Here is a tiny trained network, its code and every weight. The questions are about switching its units off for an input and a class, where a switched-off unit gives its printed mean instead of its output.

import numpy as np


def w(rows, s, z=0):
    codes = np.array(rows[::2]) - 128.0
    scale = np.full(codes.shape[1], s)
    scale[-1] = z or s
    return codes * scale


def f(y):
    return np.maximum(y, 0)


def log_softmax(a):
    a = a - a.max(-1, keepdims=True)
    return a - np.log(np.exp(a).sum(-1, keepdims=True))


def net(x, mask):
    res = np.array(x, float).reshape(1, 4) / 4 @ E
    y = f(res @ A[0][:, :-1].T + A[0][:, -1])
    res = res + np.where(mask, y, B[0][:, -1]) @ B[0][:, :-1]
    return log_softmax(res[-1] @ U[:, :-1].T + U[:, -1])


A, B = {}, {}
E = w([
[251,149,199,54],'x0',
[79,27,201,105],'x1',
[129,129,130,131],'x2',
[144,121,124,135],'x3',
],0.013)
A[0] = w([
[222,111,227,51,92],'N1',
[144,193,45,118,144],'N2',
[83,77,73,154,103],'N3',
[148,181,70,169,121],'N4',
[96,66,149,81,143],'N5',
[105,42,180,129,137],'N6',
[101,14,194,128,126],'N7',
[115,188,53,114,2],'N8',
[66,72,74,247,94],'N9',
],0.012,0.0043)
B[0] = w([
[54,61,173,57,249],'N1',
[200,132,84,169,189],'N2',
[100,101,179,70,186],'N3',
[117,194,84,167,178],'N4',
[123,179,124,164,179],'N5',
[199,208,78,188,193],'N6',
[247,202,85,190,210],'N7',
[191,126,103,113,161],'N8',
[48,53,174,58,226],'N9',
],0.014,0.017)
U = w([
[255,220,73,229,254],'0',
[66,39,250,36,2],'1',
],0.0083,0.0062)

Each question gives the input, the list of numbers given to net, and the class t.
The units are the neurons (one row each of A and B). Each row of codes is followed by its name. A weight is (code - 128) times the scale printed after its matrix; where a second scale follows, it is the last column's (A, B and U).
mask holds one flag per neuron, in row order. A switched-off neuron (its flag False) gives its mean, the last column of its row in B, instead of its output. The means were averaged over made-up inputs and are rounded, as every weight is.
A unit's drop is (log p(t) with every unit on - log p(t) with that unit switched off) / (log p(t) with every unit on - log p(t) with every unit switched off).
unit that matters most: the unit with the biggest drop
k most important neurons: the k neurons with the biggest drops, biggest first
drop of u: that unit's drop, to one decimal
input [8,8,3,-3], class 0: unit that matters most	N7
input [-8,-7,2,6], class 1: 4 most important neurons	(N9 N7 N3 N6)
input [-6,6,-4,8], class 0: 4 most important neurons	(N7 N6 N1 N5)
input [6,7,-8,3], class 0: 3 most important neurons	(N7 N6 N9)
input [7,-6,1,8], class 1: 3 most important neurons	(N1 N7 N6)
input [-7,-6,-5,1], class 1: 2 most important neurons	(N9 N7)
input [-8,8,2,-4], class 0: 4 most important neurons	(N7 N6 N1 N5)
input [-5,5,4,-8], class 0: 3 most important neurons	(N7 N1 N6)
input [-8,-7,5,-2], class 1: 4 most important neurons	(N9 N7 N3 N6)
input [-5,-3,6,-1], class 1: 2 most important neurons	(N9 N7)
input [-2,2,5,4], class 0: drop of N1	5.7
input [-8,-4,-5,-5], class 1: drop of N9	1.2
input [5,6,7,8], class 0: drop of N6	0.6
input [5,7,5,3], class 0: drop of N6	0.1
input [-1,2,-8,8], class 0: unit that matters most	N1
